(in the rows, 128 means zero)
Each row is followed by its class; each block has classes of its own.
[122 120 102 143  87 117 117 149 104 130  96 128 100 158 128 150 123 112
 150 115 192 114 135 133  88 153 138 130 126 133 114 106  91  94 140 149
 126] -> momu
[137 123 125 137 108  74 159 100  51 115 138 159 122  98 147 170 129 125
 118 121 123 125 123 170  89 112  91 159  82 160 134 100  21 156 110 165
 120] -> lozu
[ 78 127  92 125 139 151 147 109 152 178 161  82 128 133  92 122 153 117
 140 138 147 174 107 208 115  86 111 169  85 104  80 117 131 134 126 144
  90] -> pefo
[119 139  94 111  90 121 114 145 141 160 137 128 122 158 100  28 169 113
 119 115 155 128 135  96 128 149 166 171  98 155  75 124 140 160  90 130
 129] -> gop
[ 78  76  55  99 194 125 130 109 148 121 179 126 123  74  91 122 142 105
 124  65 114 146 105 114 157 129 101 144 112 139 105 102 193 146 107 160
 117] -> Betap
[129  84 145  95 162 120 109 125  88  54  80 156 111 112 185 186 141  66
  84 166 101 143 119 167 174 140  84 114 107  48 178 106 119 102 125 150
 180] -> Bopem
[157 117 118 144 137  76 151 117 164 101  58 116 110 117 148 186 160 185
 126 107 142 166  98 150  44 129 143 141  73 122 199  97 117 146 134 136
 142] -> lozu
[152 182 127 140  97 174 160 172 112 143 145 108 175 237 106 150  79  95
 136 159 165 144 132 111 139 113 155 119 126 154  86 120  81 147 173 122
  74] -> gop
[136 136 115 154 108 177 162 136 109 147 125 135 117 183 132 128  57  85
 121 111 179 115 128 181  93 102 173 116 130 175 102 116 127 128 101 157
  99] -> lomi
[ 91  80 166  90 188 135 123 114 162  51 168 150 132 145 110 146 128  98
 110  92 117 170 123 144 231 135 141  85 107 132 129 102 153 157  86 104
 172] -> rir
[119 130 102 132  99 129 158  99 111 128 115 126  29  88 151 102 164 115
 140 162 165  81 141 177 151 158  67 101  86  76 128 113  65  92 186 124
 165] -> Papag
[162 145 121 156  97 133 160 114  87 120  94 156 131 174 153 135  72 112
 127 161 135 165 113 214 110 123 143 150 110 123 149 142 134 129 126 150
 121] -> lozu
[ 97 165 116 173 107 161 174 118 115 179 140 122  77 158 145 154 142  87
 158 138 173  68 141 137 104 114 122 141 122  80  86 130 113 118 165 165
 110] -> Papag
[ 77 129  72 126 145 127 120 123 137 173 184 106 172  89  90  73 139 139
 105  77 106 117  77 130 169 139 112 174  90 163  44 134 129 167 122 126
 119] -> pefo
[119 127  82 153 154  69 165 120 163 106 128 181 138  85 126  83  67 137
 121 109 160 135 130 113 125 138 106 104  92 119 145 135 190  98 120 144
 106] -> Betap
[131 125  87 125 136  27 153 111 150 142  84 176 114  74 114  95 135 105
 112  85 120 105 114 105  81 152 109  88  85 140 155 147 116 156 156 146
 121] -> lozu
[ 71 159  81 133 148 134 163 114  83 126 143 136 140 151 149 111 109  65
 135 108 113 143 116 162 129 139  99 161 102 115 105 141 127 178 151 144
  81] -> Betap
[102 135 127 130 148 102 174 111 137 126 143 155 130 133  99 140 136 101
 140 111 155 136 118 141 149 150 105 159  86 188  57 104  72 163 112 133
  97] -> lozu
[ 92 103 118 144 102 124 114 123 118 148 137 151 100 124 129  98 131 107
 104 108 130 127 136 160  91 133 131 170  97  99 103 110 163 111  68 153
 171] -> pefo
[102 132  90 151 108  87 163 103  93 161 150 123  98  91 163  98 114 126
 127 170 171 121 156 184  81 102  65 102  55  69 130  98  75  72 126 118
 138] -> pefo
[ 38 108  65 151 193 160 122 112  95  95 167  89  83 160 182 227 169  49
 109  99 138 104  83 139 116 104 123 149  98  97 104 128 159 156 146 169
 141] -> gop
[118  87 109 133 150 123  91 126 145 101 144  58 105  89 109  56 180 127
  91  91 142 145  98 125 180 145 137 167 106 179 111  91 140 149 128 145
 106] -> momu
[ 91 100  95 120 188 144 147 118 198 123 160 126  76 133  66 153 131 153
 142  80 156 159  92 118 156 110 111 121 122 188  93 104 151 147 156 127
 109] -> Betap
[103 156 102 153 109 155 171 133 119 176 157 136 156 169  90  81  96 105
 127 121 129 168 125 159 141 139 130 163 123 156  82 140 135 154 113 154
  65] -> pefo
[113 129  96 145  96 128 119 121  78 152 118 159 119 118 128 118 110 122
 106 130 130 121 105 181 161 131 119 177 130 119  82 150 152 106 113 160
 138] -> Bopem
[ 96 136 147 111 145 160 192 132 121  76 112 147 175 178 162 140  98  54
 129 196  97 156 147 108 206 145 101  90  97  86 125 117 109 116 178 102
 115] -> Bopem
[140 142  66 101 130 133 146 124 123 149 185  91 164  98 104 107 178 120
 134 109 126 144 127 146 148 135 137 138  99 177  99 113 147 160  98 140
 115] -> gop
[ 72 103 149 104 117  95  95 124  79  79 138 109 121 108 142 138 176 123
 101 113  97 192 164 158 138 109 139 166 105 126 136 124 129 114  67 138
 104] -> rir
[ 88 124 145 147 143 158 138  97 151 162 135 163 116 163 103 132 122 113
 118 117  84 155 135 152 157 127  85 122 127  96 116 165 170 163 186 108
 152] -> rir
[ 85 135 108 174 130 137 166 141 130  89 141 111 127 175 139 161  93 129
 152  89 123 135 135 114 122 149 171 134 140 162 130 122 186 125 112 124
 100] -> Betap
[ 94 103  91 117 119  75 184 127 167 122 128 135  96  34 114 130 163 128
 121  87 170  69 135  69  51 152 112 120  54 168 107  93  95 102 115 143
 172] -> pefo
[161 121 100 117 102 119 103 149 119 154 121  93 203 140  98  48 105 148
 126 148 125 157 113 134 162 164 139 157 129 117 115 156 133 133 137 110
  96] -> momu
[132 127 149 184 129  84 197  97 144 174 116 176  73 106 125  92  50 112
 128 185 217  38 118 120 123 109  53 116  76 102  96 130  20 115 182 132
 113] -> lozu
[ 85 165 104 151 169 192 180 134 146 160 132 125 120 183 145 175 155  85
 122 109  92 177 121 127 137 164 118 127 110 159 106 163 192 150 154 131
  75] -> pefo
[ 54 161 167 112 158 169 129 135 168  99 117 103 129 136 165 151 165 106
 161 152 143 135 125 173 132 112 159 166  94 126  76 134 133 136  87 115
  95] -> gop
[111  89  68 120 188 111 167  67 124 111 106 119 143 123 174 103 153 127
  86 133 149 132  94 164 122 119  78 127  86 182 147 139  78 150  87 128
 134] -> rir
[115 124 126 106 156 175 121 136 133 153 136 143 139 120  72 122 109 157
 108  68 147 167  98 131 182 131 119 163 148 204  64 117 110 164 110 138
  93] -> rir
[ 94 108 153 120 155 108 126 118 188  76  74 159 145  92  96 105 107 120
 114 127 130 140  84 199 184 147 124 156 127 123 101 131 149 135 105 138
 140] -> Bopem
[136 134 133 156  96  92 140 115 103 159  94 187  83  85 148  71 116 113
 106 154 120 127 175 163 137 154  84 111 117  82 134 132 172  77 116 128
 152] -> Bopem
[105  94 123 146  94 144 149 127 111  81 126 127  81 132 125 106 117 102
  96  99 120  91 118 114 137 150 173 145 117 144 112 139 154 111 109 165
 135] -> Papag
[138 108 107 173 134 135 109 132 102 127 133 111  83 131 153 139 113 145
 106 122 166 121 129 173 122 133 127 143 142 134 135 111 140 111  95 136
 145] -> lomi
[109 118  59 129 144 158 106 152 140 163 149 135 148 157  88  86 108 142
 124  82 158 157 110 101 149 134 147 155 150 148  82 108 161 153 118 148
 108] -> lomi
[144 130 170 108 142 164 131 152 174 124 138 118 136 145  59 101 144 142
 134 138 153 169 122 129 163 121 177 194 180 162  75 142 157 150  67 163
  81] -> Papag
[164 127 143  70 168 153 180 130 186 123 136 152 151 105 103 118 137 102
 164 149 187 173 145 120 131 135 111  94  89 140 115  89 122 138 137 124
 136] -> momu
[143 143  95 118  98 174 121 139 157 131 120 107 183 171 100 107 136 130
 116 154 123 137  84 147 194 130 138 171  92 154  97 132 106 151 172 144
  99] -> gop
[137 144 185 103 109 125 126 156 198  81  61 150  89  70 109 103 124 149
 155 139 135 126 153 111 107 143 124 138 140 134 152  97 121 117 173 117
 156] -> Betap
[138 120 154 127 108 137 141 126 107 135 143  86 132 123 126 141 144  91
 147 151 112 134 150 145 122 107 108 110 112  96 162  99  75 145 197 144
  99] -> momu
[ 63 106 115  92 157 123 135 127 146 145 134 146 145 128  78  97 133 132
 130  77 133 187 133 110 150 129 136 142 124 140  96 135 137 157  82 135
  68] -> rir
[159 130  82 141 130 115 197 101 146 153  95 112 132 120 144 117  98 120
 138 151 189 115 103 135  59  80 123 119  68 114 153  89  90 132 167 157
 118] -> lozu
[ 80 149 102 187  98 158 139 132  95 145 145 113 119 200 147 158 106  84
 137 132 157 103 128 178 112 126 136 155 137 138  80 108 112 106 110 149
 132] -> pefo
[168 152  75 167 116 124 179 103 138 200 109 122 131 147 150  89 102 127
 141 160 193 154 128 208  98 147 104 100  52  69 137 159 184  92 161 112
 103] -> momu
[122 100 119  94 136 125  95 152 168 121 116 107 147  85  65  94 144 114
 113  98 148 132 106  93 146 142 126 158 121 180  67 112 118 128 159 145
 107] -> momu
[113 144  88 136 140 100 181  95 102 139 120 190  71 107 160 109 129 109
 128 121 167 125 116 182  99 159 101 121  79  53 139 177 147 140 118 158
 138] -> Papag
[154 132 135 167  63  90 118 139 118 138 104 160 105 170 102 119  99  94
 113 122 176 100 135 138  87 106 171 167 127 168  84 106 123 105 104 174
 142] -> lozu
[104 152  87 157 170 101 199  94 140 115 131  99 177  82 177 110  67 121
 146 153 137 127 124 182  97 107  79 102  65  63 161 123 145 118 166 105
 101] -> Betap
[ 94 165  75 137 124 134 104 142 155 142 139 118 147 158 120 103 169 133
 139 144 163 144 127 105 131 109 125 168 118 152  63 110 130 127 148 133
 119] -> gop
[162 173 123 136  92 162 180 131  92 119 155 124 145 129 174 204 195 113
 125 160 112 132 167 105 122 130 114 158  71 116 112 119 142  94 162 158
 142] -> Papag
[ 64 160 149 120 172 155 186 117 130 104 166 173 167  79 145 177  85 138
 143 125  97 165 106 136 152  94 117 132  86  94  79 148 181 144 165 112
 143] -> Bopem
[129 164 130 144 144 108 133 131 158 112 137 145 102  96 109 117 180 188
 127 108 132 150 120 130 176 183 100 150 120 143  99 133 128 152 149 109
 143] -> Papag
[123 100  53 194 116 139 185  73 104 161 109 144 146 157 140  97  44 102
 110 134 134  80  79 236 128 141  76 118 104 110 165 157  76 163 168 166
  97] -> lomi
[105 131  89 128 130 162 151 130 116 113 158 131 136 140  98 101  98 104
 122 142 172 185 114 164 141 115 122 175 102 112  95 113 141 147 131 166
  96] -> gop
[ 84 121 159 126 184 145 108 129 161 117 151 136 133 118  99 137  98 122
 126  58  96 144 101 152 168 115 125 138 132 147  98  98 146 176 115 128
  90] -> Betap
[162 121 103  86 112 137 151 142  74 124 169 108 136  89 142 188 180  87
 117 117 131 116 145 122 125 143 132 136  70 141 132  97 107 132  90 167
 128] -> gop
[102 131  82  94 141 166 128 125 142 138 146  81 164 129 115  93 184 133
 113  86 109 167 118 103 174 130 154 158 107 196  84 121 170 152 123 116
 122] -> rir
[111  98 139 106 131 177 171 104 122 161 157 129 107 115 124  99 100 124
 130 130 153 128 155 131 155 104 110 102  88 112 106  98 113 113 115 104
 139] -> rir
[114 102 136 139  93 154  93 131 109 142  96 132  92 197 114 139 115 108
 108 104 162 124 127 165 120 103 165 157 157 143 110 118 126 114  89 159
 138] -> rir
[ 70 118  99 113  90 126 141 153 127 124 153  91 108 170  89 140 199  90
 131  79 104 144 160  92 106 180 162 147 109 204  63  98 130 125  98 108
 142] -> pefo
[143 108 113 158 127 112 164 114  78 161 164 127 122 180 103 144  97 123
 127 183 155 142 118 179 163 113 114 150 160  87 125 162 133 134 102 143
 126] -> Bopem
[ 95 119  93 117 119  91 132 127  89 149 130 127 152 112  95  88 105  98
 120  98  95 127 121 114 124 137 121 143 124 173  76 133  87 150 127 131
  76] -> lozu
[127 139 114 164  89 156 151 139  98 141 150 118 133 168 139 135 114 105
 116 138 139 126 151 139  92 126 142 155 123 170  89 105 137  96  95 138
 154] -> pefo

Next block, with new classes.
[ 84 100 132 101 112 116 107 123 133 132 115 115 177  97 101 148 107 113
 188 112 118 153 124 114  70 163 166 116 100 153 153 117 115 166 126 163
 119] -> zimun
[121 103 156 136 112 139 151 130 112 139  93 136  97 144 129 161 165 138
 146 114 141  75 104  88 124 104 118 100 110 160 178 103 136 120 126 143
 125] -> biva
[ 90 113 124 131 143 141 128 133 148 113  73 133 134 151  56 128 148 127
 108 128 162  99 142 115 109 133 127 114 158 164 164 137  91 140 162 129
 124] -> zimun
[144 121 115 190  73 104 111 127 109 135 148 150 121 118 162 111 104 135
  92 135 126 127 154  87 129 123 104 140 125 159  83 155 132  92 113 131
 124] -> git
[100 159 137  98 147 172 126 135 168  84 145 134 171 115 114 104 131 131
 105 150 121 138 137 107  91 237 124 110 136  93 122 175  89 118 116 122
 117] -> bimem
[140 169 100 158 122 103 148 129  96 149 131 172 150 174 158 158 130 138
  83 122 111 165 103 163 147 126 141 144  99 124 114 132 177 135 133 134
 132] -> goba
[140 122 129 108 119 106 112  88 122 104 127 136  83 107 126  74 110 146
 133 126 166 113 151  82 110 138 126 139  98 154 151  95  84 137 135 148
 130] -> nepu
[110 130 134 162 123 103 103 118 118  91 129 186  60 149  83  77 138 107
 126 128 157 148 177 119 119 132 101 138  87 159 113 175 158  73 126  96
 170] -> gur
[ 93 132  96 102 129  96 147 168 100 107 126 149 116 130 142  77 137 110
 120 160 152 129  91 159 150 191 114 129  73 135 134 100 177 160 117 125
 134] -> bimem
[142 172 128 114  88  87 152 146 121  62 154 170  66  99 124 106 110 138
 152 132 142 162 159  85 109 114 130 163  96 185 117 109 137 131 105 143
 105] -> gur
[110 121 129  96 155 147 158 128 161 154 107  79 153 200 101 146 111 109
 108 133 124 116 148 152 112 172 131 136 138 132 130 146 123 119  82 162
 125] -> beb
[108 128  94 184 125 121 150 162  79 136 117 169  87 155 138 114 134 127
 152 141 149 132 122 132 146 144 125 130 148 134 138 161 138 105  87 120
 163] -> beb
[ 46 131 116  95  83 133 132 179 189  82 101 134 129 169  31  64 117 159
  90 123 163 145 111 165 110 107  86 159 139 166 128 176 104 168 115  90
  94] -> goba
[102 169 100 148 110  94  87 141 108 115  93 154 110 156 138 204 139 142
  93 122 103 123 115 147 139 120 103 130 158 130 120 167 116 126 109  83
  83] -> goba
[136 176 106 118 125 129 173 129  93 114 158 143  95 126 166 122 133 162
 145 133 152 161 119 133 119  99 131 155  91 144 113 168 100 156 124 137
 147] -> goba
[142 159  89  76  96 118 138 131 110 147 126 115  97 131 135 151 109 131
 127 129 150 145 167 137 122 146 130 167  56 159  80 117  85 115 135 156
  96] -> goba
[115 136 113  80 104 120 183 155 143  83 123 167 158 109  83 144  77 115
 143 138 103 145 138  96 120  84 178 156  95 119 155 128 147 172 131 156
  54] -> vok
[ 66 107  88 112 119 112  98 145  93 103 181 116 150  35  79 162 129 105
 110 137 118 125 168 103 117 126 157 129 167 179 135 125  95 167 137 155
 109] -> zimun
[ 35 174  96 125 153 115 130 149 136  83 140 144  99  77  90 119 140 127
 116 124 150 133 168 130 124  75 107 138 133 174 125 132 101 172 148 116
 142] -> rebun
[108 116 137 109 168 119 112  75 158 141 150  77 150 106 148 111 101 117
  70 101 134 149 165 168 134 108  96 128 108 131 128 114 177 160 116 132
 172] -> nepu
[126 146  97 138 105  98 156 118 120 132 116 122  97 116 169  87 112 127
 158 103 164 161  95 143 167  82  53 114 102 150 165 139 133 160 192  96
 155] -> baro
[ 63 162 126 111 146 132 121 138 121 112 125 163 113  92 150 145 172 145
 126 143 166  99 130 177 147 139 124 129  82 152 156  76  97 139 123 103
 135] -> goba
[ 58  76 133 135 137 178 130 100 147 158  67 138 170 114 124 125  90 131
 131 122 118 145 166 111 126 210 118  68  98  95 131 136 116 137 141 144
 144] -> bimem
[119 178 106 101 110  96  98 127 122 116 126 120  69  87 166 125  85 134
 152 131 173 165 130 126 131 131 122 151  71 110 111 145 119  96 112 109
 108] -> Pazo
[139 163 132 151 103 129 153 108 157 158 163 121 126  80 143  76 101 153
 119 110 146 185 116 121 146 145 118 130  89 132 110 136  89 110 171 143
 165] -> nofo
[ 59  83  80 124 192 148 126 131 137 173 128  94 179 171  86  56 105 102
  73 123 145  82 197 175 118  94 144 145  72 149  94 153 123 154 119 175
 177] -> nofo
[157 130 114 176 118  90 130 125  99 159 138 117 130 133 148 100 150 179
  54 132 173 155  60 116 180 109  96 166 102 125 112 169 162 124 134 141
 111] -> vok
[ 84  85 142 134 115 127  78 143 117 154 124  87 154 110 108 172 104 131
 166 137  95 143 119 130  99 134 107 103 154 161 120 122 110 155 133 117
 107] -> git
[ 95 112 111 152 150 176 143 126 150 133 136  99 184 147 120  95 115 134
  93 121 154 110 179 112 104  82 109 127 155 179 135 153 113 136 132 165
 159] -> git
[148 106 124 120 139 119 122  58 123 129 119  80 111 112 107  85  99 111
  78  95 165 151 216 133 134 118 108 113 127 121 111 147 128 111 152 110
 177] -> zimun
[130 102 114 116 116 126 162 109 146 134 121 126 161 117 123  87  75  98
 146 109  78 109 143  81 111  55 127  88 127 162 175 133 106 168 189 184
 109] -> nofo
[124 136 133 170 125 122  92 165 110 123 140 126 120  75 145  74 161 151
 144 138 140 137  66 143 112  93  99 122 135 109 105 157 135 105 108  88
 133] -> rebun
[149 147 159 140 128 138 145 145 104 131 111 153  88 135 160 135 138 150
 153  80 153 147 160 103 126 125 103 128 126 166 112 147  60  85 148 113
 153] -> vok
[103  84  97 136 143 104 149 144 106 156  75 112  81 135 137  85 125 141
 160 151 171 132  91 143 156 146 107 142  90 152 131 149  99 176 150 143
 157] -> gur
[ 86 116 128 124 108 112 112 119 157 127 133  96 113 101  70  97 154 164
 107 124 152 113  95 119 133  72 141 130 108 154 151  75 131 137 119 150
 104] -> nofo
[139 116 147 140 127 142 181 151 126 113 101 146  70 139 105 191 165 135
 127 118 111 129 120  68 133  85 127 116 165 150 136 174 127 114 146 138
  94] -> vok
[ 79  81 145 110 122 135 111 108 116 122 125 102 143 138  84 137 114 113
 153 127  98  94 161 138 111 111  85 106 132 166 144 136 135 186 117 111
 153] -> nepu
[115  98 121 136 149 110 129 156 119 150 105  94 152 150 148  73  97 118
  88 110 114 127 153 157 106  92 100 123 121 146  68 131 176 157  93 143
 124] -> rebun
[103 122  85 143 128 141 121 107 105 173 104 101  97 111 130 201 139 136
 154  81 135 165 182 108 134 123 131 104 108 138 105  93 118 115 157 141
 138] -> baro
[130 140  81 157 124 130 139 137 111 150  95 148 100 171 102 163 135 109
 148 122 137 107 150 102 120 123 115 140 104 137 138 190 144 126 142 138
 140] -> biva
[ 81 118  90 146  66 122 133 124 153 141 107 118 152 103  76 125 142 103
 126 134 155  97 151 169 169 165 107 152 115 149 138 151 110 129 135 103
 181] -> zimun
[123 134 102 100 129 125 146 152  79  71 128 128 147 147 103 113  89 128
  92 126 127 136 141 107 124 146 139 118 160 117 132 122 119 161 113 115
 111] -> nepu
[107 119 136 108 117 143 114  89 138 109  96 133  83  90  84 146 110 133
 141 141 139  96 188 100 143 190 119 113 158 144 165  90  38 130 153 117
 138] -> nepu
[172 163 103 152 119 128 150 149 101 119 123 121 122 164 130 143 172 130
 109  82 123 136 137  99 131 155 115 108 170 128 135 122 167 120 137 109
 144] -> biva
[145 138 116 131 151 159  95 108 134 141 132 115 186 147 148 108 164 154
 113 130 118  52 173 171 104  72 111 143 138 147 138 117 120 145  96 133
 134] -> goba
[106 164  92 124 175 148 108 152 140 122 110 155 143 107 146 122 137 114
 212 139 106 114 142 118  99 182 146 109 161 127 174 135  68 174 180 129
 143] -> Pazo
[141 174 136 114 143  96  90 130 145 168 158 105 105 132 117 138 134 137
 119 183 150 142  84 163 122 101  76 170  34 151  92 144 201 135 154 128
  84] -> Pazo
[136 104 107 178 126 110 116 174  74 156 102 156  50 155 108 169 127 149
 113  99 127 150 142  73 104  87 126 123 152 163  89 156 156 128 125 143
  98] -> biva
[116  78 146 131 115 157 164 144 123 191 112 122 150 149 144 116  82 126
 115 140 103 130 161 195 144 133  87 124 115 166  91 144 141 164 124 140
 151] -> goba
[144 154  74 106 145 144 117 138 124 177 103  61 126 105 180 144 131 125
 186 120 161 165  66 132 126 122 119 123  90  88 136 172 101 100 175 136
 131] -> Pazo
[117  91 160 101 158 104  86  93 144 148 115 102 118 126 125 108 135 129
 135  83 145 141 123 155 132 149 157 138 155 141 188  96  87 103 121 143
 163] -> vok
[160 166 107 143 104 110 158 116  97 113 110 120  70 121  99 121  92 129
 155 142 183 180 139 150 141  85  98 152 122 129 131 192 156 127 136  90
 166] -> zimun
[ 89  90 123 124  89 136 132 131 112 141 162 118 166  59  93 117 134 113
 179 123 116 119 139 137 128 148 125 119 143 180 145 133  52 172 180 126
 186] -> zimun
[138 136 138 146 135 168 162 107 110 130 169 114 159 118 144 127  97 117
 144 130 114 186 153 126 129 198 120 100 158 114 138 165 144 121 122 141
 171] -> baro
[138 133 141 116  99 107 157 130 100 117 103  97  95 102 157  96 111 139
 149 154 159 106  95 138 141  91 103 132  97 134 135 104 149 125  80 133
 114] -> rebun
[126  85 123 151  79 118  93 137 103 156 117 110 139 116  48 137 113 124
 152 137 125 151 119 139 118 125 117 129 156 161 132 149 142 129 145 121
 128] -> zimun
[122 131 131 103 119 178 169 112 124 107 145 135 152  95 126 122 125 149
 145 140 118 115 168  97 111 133 144 109 116 127 138  97 123 138 112 161
 134] -> bimem
[117 140  59 153 104 110 126  85 157 146 102 139 113  85 132 102 101 142
  95 135 153 139 142 166 183  41 100 156 127 120 173 149 161 157 151 127
 129] -> goba
[107 106 143 131  77 100 137 169  95 115 159 151  68 122  78 119 116  98
 158 132  89 141 114 126 125 140 148 117 141 162 113 146 113 102 115 118
 142] -> nofo
[ 94 104 110 104 161 108  94 153 137 115 125 137 104 143  94 101 118  98
 150 118 118 117 128 159  90 109 129 144 151 159 147 151 102 165 134 113
 161] -> nepu
[111 143 118 157 175 140 119 123 125 120 107 145 152 155 136 114 119 168
  84 112 145 132 165 112 108 160 129 126 144 133 115 116 118 169 109 139
 146] -> nepu
[ 52 131 151 156 170 125 112  89 137 123  96 182 115 120 117 116 163 118
  75  94 147  90 143 120 143  84 116  84  96 136 149 113  65  84 199  97
 172] -> rebun
[ 91 138  98  95 133 136 127 174 184 113 140  99 118  81  56 138 136  92
 151 139  83 130 104 156 117  86 132 119 165 118 139 167  97 147 170  95
 109] -> nofo
[100 146  95  93 175 151 117 153 110 120 118  66 165 118 110 146 102  86
 143 108 144 165 161 181 136  86  71 108 152 157 159 149 141 128 164 106
 151] -> gur
[120 126  89 137 125 111 102 139 103 130 141 123 102 152 105 120 166 124
 126 126 157 126 100 122 109 130 125 157  93 147 118 156 145 113 113 136
 153] -> nepu
[106 114  99  94 203 157  94 126 111 110 155  84 138 121  85 106 115 108
 119 140 149 148 159 124  86  95 121 109 148 123 149 160 137 136 148 138
 100] -> baro
[111 167  98 106 164 119 120 164 118  79 116 136  63 123  87 148 153 150
 122 114 165 183 162  91  92 127 160 142 103 135  79 116 114 114 130 121
  93] -> gur
[ 77 136 128  80 150  99 108 109 121  79 145  91 132 114 118 140 147 106
 105  89 141 157 146 130 121 137 140 115 105 149 149  91 150 117 104 129
 137] -> gur
[157 155 144 131 168 146 124 102 177 126 140 121 126 128 103 139 134 131
  95 119 127 132 196 136 119  83 121 164 154 134 131 166 153 108 117 136
 131] -> vok
[138 137 128 145 134  94  92 108  83 134 132 139 111 138 142  84 127 154
 116 141 170 130 125 122 127 173  89 138  68 154 112 102 136 146 131 124
 142] -> nepu
[140 148 118 154 151 126 153 130 134  76  83 158  53 165 140 117 169 113
 158 113 126 127 167  63  97 172 128  81 195 127 170 137 151 104  93 123
 121] -> beb
[156 138 101 149 165 140 161 119 116 167 122  89 141 164 167 161 136 104
 107 150 110 115 148 118 134 154  96 111 135 126 121 165 173 123 115 165
 118] -> beb
[124 107 132 122 121 116 130 138 135 100 137 194  92 145 109 106  97  58
  86 140 125 122 147 124 117 188 161 140 101 117 124 166 140  53 105 128
 150] -> nepu
[103 134 163  76 111 115 185 106 152  83 124 130 135 101 104 148 100 105
 113 141 126 130 155 111 113 145 133 113  76 142 131 122 130 172 141 127
 104] -> zimun
[102 137 142 103 109  95 105 153 149 136  84 129 133 131 123 147 118 142
 159  93 144 156  97 156 132 150 133 155 104 139 149 100 101 125 117 113
 106] -> vok
[109 154 100  96 114 123 169 125 109 124 120 154 121 143 147 178 111 131
 128 138 125 122 119 114 127 144 178 151  71 116 119 128 107 121  98 169
 125] -> bimem
[ 82  97 109 112 136 122 126 126 199 175  99  94 111 118 148 196 162  91
 117 112 121  89 112 113 116 116 142 129 118 184 145 118  62 108 175 176
 128] -> git
[114 113  60 123 122 131 133 155  62 131 119 126 135  80 106 117  94 128
 143 160 133 138 128 133 169 178 121 122 129  95 115 130  75 181 180  93
 136] -> nepu
